Below are the code and all the weights of a small trained network. Each question names an input and a class and asks about switching units off, where a switched-off unit gives its printed mean instead of its output.

import numpy as np


def w(rows, s, z=0):
    codes = np.array(rows[::2]) - 128.0
    scale = np.full(codes.shape[1], s)
    scale[-1] = z or s
    return codes * scale


def f(y):
    return np.maximum(y, 0)


def log_softmax(a):
    a = a - a.max(-1, keepdims=True)
    return a - np.log(np.exp(a).sum(-1, keepdims=True))


def net(x, mask):
    res = np.array(x, float).reshape(1, 2) / 4 @ E
    y = f(res @ A[0][:, :-1].T + A[0][:, -1])
    res = res + np.where(mask, y, B[0][:, -1]) @ B[0][:, :-1]
    return log_softmax(res[-1] @ U[:, :-1].T + U[:, -1])


A, B = {}, {}
E = w([
[84,85,163,253,173,63,137,162,167,89,113],'x0',
[60,124,167,96,55,107,233,172,183,175,35],'x1',
],0.015)
A[0] = w([
[31,51,194,159,136,46,113,172,134,144,106,170],'neuron 0',
[107,189,151,112,52,115,174,151,125,216,1,253],'neuron 1',
[49,76,167,188,113,104,179,210,176,137,106,222],'neuron 2',
[160,169,127,81,26,123,145,108,152,211,86,173],'neuron 3',
[107,189,152,50,30,140,155,108,148,222,129,150],'neuron 4',
[151,89,150,193,196,72,74,117,134,46,150,253],'neuron 5',
[115,136,149,82,13,167,110,138,159,231,119,187],'neuron 6',
],0.0085,0.0041)
B[0] = w([
[175,55,159,180,104,198,132,178,87,90,138,221],'neuron 0',
[13,124,109,62,74,158,133,131,219,79,155,254],'neuron 1',
[179,41,185,162,82,157,136,169,162,133,159,244],'neuron 2',
[108,211,148,104,70,143,152,111,140,232,156,204],'neuron 3',
[130,207,45,114,112,125,81,101,145,184,143,214],'neuron 4',
[140,115,144,151,163,19,76,101,145,1,107,215],'neuron 5',
[83,171,110,154,49,175,141,58,150,215,150,205],'neuron 6',
],0.0095,0.021)
U = w([
[113,89,152,170,90,227,175,180,131,160,163,81],'0',
[182,53,197,174,97,112,140,228,113,41,85,191],'1',
[125,160,102,195,203,3,85,34,101,42,154,179],'2',
[190,116,90,90,191,241,89,73,13,78,176,227],'3',
[103,112,113,109,180,91,164,196,127,179,118,2],'4',
[118,148,125,115,139,67,159,192,133,163,110,13],'5',
[174,208,93,130,123,181,115,71,27,236,166,95],'6',
[25,176,105,89,54,125,137,103,153,194,138,116],'7',
],0.0072,0.0025)

Each question gives the input, the list of numbers given to net, and the class t.
The units are the neurons (one row each of A and B). Each row of codes is followed by its name. A weight is (code - 128) times the scale printed after its matrix; where a second scale follows, it is the last column's (A, B and U).
mask holds one flag per neuron, in row order. A switched-off neuron (its flag False) gives its mean, the last column of its row in B, instead of its output. The means were averaged over made-up inputs and are rounded, as every weight is.
A unit's drop is (log p(t) with every unit on - log p(t) with that unit switched off) / (log p(t) with every unit on - log p(t) with every unit switched off).
The circuit of an input: a set's keep is (log p(t) with only the set's units on - log p(t) with every unit switched off) / (log p(t) with every unit on - log p(t) with every unit switched off). Starting from all 7 units, units are removed one at a time, each time the one whose removal leaves the highest keep (on an exact tie, the one counted first), for as long as the keep stays at least 0.8.
circuit, biggest first: the units of the circuit, biggest drop first
most important unit: the unit with the biggest drop
k most important neurons: the k neurons with the biggest drops, biggest first
drop of u: that unit's drop, to one decimal
input [5,-3], class 2: circuit, biggest first	(neuron 5)
input [1,-2], class 2: 2 most important neurons	(neuron 2; neuron 0)
input [2,7], class 0: 3 most important neurons	(neuron 2; neuron 0; neuron 5)
input [-2,-3], class 3: 2 most important neurons	(neuron 5; neuron 1)
input [-4,-4], class 3: 2 most important neurons	(neuron 3; neuron 6)
input [7,-3], class 1: 2 most important neurons	(neuron 0; neuron 4)
input [2,5], class 0: 2 most important neurons	(neuron 2; neuron 0)
input [-8,-6], class 6: 4 most important neurons	(neuron 5; neuron 0; neuron 1; neuron 2)
input [0,-1], class 2: 2 most important neurons	(neuron 2; neuron 0)
input [-7,-1], class 6: 3 most important neurons	(neuron 1; neuron 5; neuron 4)
input [5,6], class 0: 2 most important neurons	(neuron 5; neuron 1)
input [5,7], class 0: 2 most important neurons	(neuron 5; neuron 1)
input [2,6], class 0: drop of neuron 0	0.9
input [3,-5], class 2: drop of neuron 2	0.0
input [1,-1], class 2: drop of neuron 2	0.5
input [3,-1], class 1: most important unit	neuron 4
